Below are the code and all the weights of a small trained network. Each question names an input and a target symbol and asks about switching units off, where a switched-off unit gives its printed mean instead of its output.

import numpy as np


def w(rows, s, z=0):
    codes = np.array(rows[::2]) - 128.0
    scale = np.full(codes.shape[1], s)
    scale[-1] = z or s
    return codes * scale


def norm(h):
    return h / np.sqrt((h * h).mean(-1, keepdims=True) + 1e-5)


def f(y):
    return y / 2 * (1 + np.tanh(0.7978845608 * (y + 0.044715 * y**3)))


def softmax(a):
    e = np.exp(a - a.max(-1, keepdims=True))
    return e / e.sum(-1, keepdims=True)


def log_softmax(a):
    a = a - a.max(-1, keepdims=True)
    return a - np.log(np.exp(a).sum(-1, keepdims=True))


def net(x, mask):
    ids = ['ΓΔΘΛΣαβεζημπτφψω'.index(c) for c in x.split()]
    T = len(ids)
    res = E[ids] + P[:T]
    u = 0
    for l in range(3):
        q, k, v = (norm(res) @ M[l].T for M in (Q, K, V))
        z = softmax(np.where(np.tri(T) > 0, q @ k.T / 2**0.5, -1e9)) @ v
        res = res + np.where(mask[u], z, O[l][:, -1]) @ O[l][:, :-1]
        u += 1
        y = f(norm(res) @ A[l][:, :-1].T + A[l][:, -1])
        res = res + np.where(mask[u : u + 8], y, B[l][:, -1]) @ B[l][:, :-1]
        u += 8
    return log_softmax(norm(res)[-1] @ U[:, :-1].T + U[:, -1])


Q, K, V, O, A, B = {}, {}, {}, {}, {}, {}
E = w([
[140,108,89],'Γ',
[136,84,204],'Δ',
[36,70,167],'Θ',
[137,253,223],'Λ',
[107,67,195],'Σ',
[164,111,95],'α',
[83,93,89],'β',
[215,120,118],'ε',
[154,101,86],'ζ',
[134,67,172],'η',
[127,52,179],'μ',
[81,93,216],'π',
[52,137,85],'τ',
[203,98,100],'φ',
[87,59,154],'ψ',
[163,143,156],'ω',
],0.0048)
P = w([
[205,201,89],'0',
[93,112,76],'1',
[253,86,98],'2',
[227,86,69],'3',
[103,139,89],'4',
[81,151,89],'5',
[228,98,78],'6',
[89,157,92],'7',
],0.0028)
Q[0] = w([
[3,100,47],'L0H0',
[78,16,81],'L0H0',
],0.0045)
K[0] = w([
[3,140,120],'L0H0',
[94,125,111],'L0H0',
],0.0043)
V[0] = w([
[3,178,110],'L0H0',
[233,148,198],'L0H0',
],0.0023)
O[0] = w([
[252,147,189,6],'L0H0',
[124,114,60,197],'L0H0',
],0.0027,0.0016)
A[0] = w([
[130,91,101,112],'L0N0',
[2,147,85,252],'L0N1',
[189,115,157,120],'L0N2',
[121,105,115,86],'L0N3',
[130,127,152,145],'L0N4',
[131,112,56,98],'L0N5',
[166,158,159,156],'L0N6',
[162,117,108,128],'L0N7',
],0.0049,0.0024)
B[0] = w([
[60,226,145,164],'L0N0',
[252,110,109,253],'L0N1',
[79,165,117,144],'L0N2',
[119,154,151,129],'L0N3',
[106,88,67,142],'L0N4',
[141,134,128,143],'L0N5',
[104,182,79,119],'L0N6',
[82,174,150,143],'L0N7',
],0.0037,0.002)
Q[1] = w([
[101,129,74],'L1H0',
[253,141,218],'L1H0',
],0.0045)
K[1] = w([
[16,4,116],'L1H0',
[96,253,158],'L1H0',
],0.0032)
V[1] = w([
[96,193,75],'L1H0',
[3,83,17],'L1H0',
],0.0028)
O[1] = w([
[106,176,171,4],'L1H0',
[222,91,255,166],'L1H0',
],0.0037,0.0011)
A[1] = w([
[72,124,70,118],'L1N0',
[120,29,91,91],'L1N1',
[140,100,174,201],'L1N2',
[109,120,119,1],'L1N3',
[72,2,192,97],'L1N4',
[73,112,153,201],'L1N5',
[219,160,171,120],'L1N6',
[114,205,203,230],'L1N7',
],0.0053,0.00097)
B[1] = w([
[144,70,225,123],'L1N0',
[105,252,138,217],'L1N1',
[111,182,61,166],'L1N2',
[141,156,147,116],'L1N3',
[176,134,70,255],'L1N4',
[161,108,95,137],'L1N5',
[72,98,122,139],'L1N6',
[136,196,29,110],'L1N7',
],0.0034,0.0043)
Q[2] = w([
[250,107,43],'L2H0',
[254,122,36],'L2H0',
],0.0082)
K[2] = w([
[43,233,198],'L2H0',
[61,254,203],'L2H0',
],0.0069)
V[2] = w([
[254,133,150],'L2H0',
[82,188,90],'L2H0',
],0.0063)
O[2] = w([
[175,36,43,252],'L2H0',
[3,209,124,130],'L2H0',
],0.0056,0.0039)
A[2] = w([
[153,106,65,184],'L2N0',
[167,95,159,191],'L2N1',
[139,78,48,190],'L2N2',
[69,132,253,251],'L2N3',
[146,76,100,211],'L2N4',
[70,179,172,178],'L2N5',
[70,206,90,125],'L2N6',
[164,180,97,148],'L2N7',
],0.0071,0.002)
B[2] = w([
[57,113,222,223],'L2N0',
[169,207,215,162],'L2N1',
[35,169,194,254],'L2N2',
[188,106,252,118],'L2N3',
[132,165,212,212],'L2N4',
[238,58,127,141],'L2N5',
[182,186,82,180],'L2N6',
[48,153,67,153],'L2N7',
],0.0031,0.0046)
U = w([
[109,214,42,202],'Γ',
[101,160,96,118],'Δ',
[98,136,113,92],'Θ',
[175,165,100,80],'Λ',
[113,99,135,32],'Σ',
[85,110,143,85],'α',
[114,95,134,29],'β',
[84,157,131,126],'ε',
[206,217,254,196],'ζ',
[174,44,128,139],'η',
[98,93,130,57],'μ',
[145,130,124,3],'π',
[112,84,139,35],'τ',
[236,16,74,235],'φ',
[94,127,140,61],'ψ',
[81,110,150,73],'ω',
],0.0086,0.0044)

Each question gives the input, a string of symbols that net reads in full, and the target symbol t.
The units are the heads (2 rows each of Q, K, V and O) and the neurons (one row each of A and B). Each row of codes is followed by its name. A weight is (code - 128) times the scale printed after its matrix; where a second scale follows, it is the last column's (O, A, B and U).
mask holds one flag per unit, layer by layer, with each layer's heads first. A switched-off unit (its flag False) gives its mean, the last column of its rows in O or B, instead of its output. The means were averaged over made-up inputs and are rounded, as every weight is.
A unit's drop is (log p(t) with every unit on - log p(t) with that unit switched off) / (log p(t) with every unit on - log p(t) with every unit switched off).
The circuit of an input: a set's keep is (log p(t) with only the set's units on - log p(t) with every unit switched off) / (log p(t) with every unit on - log p(t) with every unit switched off). Starting from the 12 units with the biggest drops (on a tie, the unit counted first), units are removed one at a time, each time the one whose removal leaves the highest keep (on an exact tie, the one counted first), for as long as the keep stays at least 0.8.
units of the circuit, in order: the units of the circuit, biggest drop first
unit that matters most: the unit with the biggest drop
k most important neurons: the k neurons with the biggest drops, biggest first
k most important neurons of layer l: the k neurons of layer l with the biggest drops, biggest first
input π Σ Σ, target ζ: unit that matters most : L1H0
input η Λ η ω, target Γ: units of the circuit, in order : [L2H0, L2N4]
input π π π Γ, target ζ: units of the circuit, in order : [L2H0, L1N1]
input ω μ ψ η φ, target Γ: units of the circuit, in order : [L2H0, L1H0]
input η μ η μ Σ, target φ: 2 most important neurons : [L1N1, L0N1]
input η μ ε π τ μ, target φ: 2 most important neurons : [L0N1, L1N1]
input π η τ Γ ω π ω η, target ζ: 2 most important neurons : [L1N4, L1N1]
input η η η Θ ζ μ, target φ: units of the circuit, in order : [L1H0, L2H0, L0H0, L0N1]
input η Γ π Δ β, target φ: units of the circuit, in order : [L0N1, L2H0]
input π α η η η η ψ, target ζ: 3 most important neurons : [L1N4, L0N6, L1N1]
input π π τ η Σ ω Σ Θ, target ζ: 3 most important neurons : [L0N1, L1N1, L1N4]
input π η π ζ, target ζ: 2 most important neurons of layer 1 : [L1N4, L1N1]
input π η π η π η π, target ζ: 4 most important neurons : [L1N4, L0N6, L1N1, L0N0]
input η π Θ φ π π, target φ: 3 most important neurons : [L1N1, L0N1, L0N0]
input η Θ φ Λ η μ π, target Γ: 4 most important neurons : [L0N1, L1N4, L1N7, L1N6]
input π η η ω η η η ε, target ζ: 3 most important neurons : [L1N4, L1N1, L0N6]
input ω η μ π ω μ π μ, target Γ: 2 most important neurons : [L0N1, L1N4]
input μ π η α ψ, target φ: 2 most important neurons : [L0N1, L0N2]
input η π ω ε μ π η η, target φ: 3 most important neurons : [L1N1, L0N0, L0N1]
input η α η μ π, target φ: units of the circuit, in order : [L2H0]
input π μ ε μ Γ μ Σ, target ζ: 2 most important neurons of layer 1 : [L1N4, L1N1]
input η π η η η τ μ Γ, target φ: units of the circuit, in order : [L1H0, L0N1, L2H0, L0H0]
input η Λ α, target Γ: units of the circuit, in order : [L2H0]
input π η η Λ ε, target Γ: 2 most important neurons of layer 1 : [L1N1, L1N2]
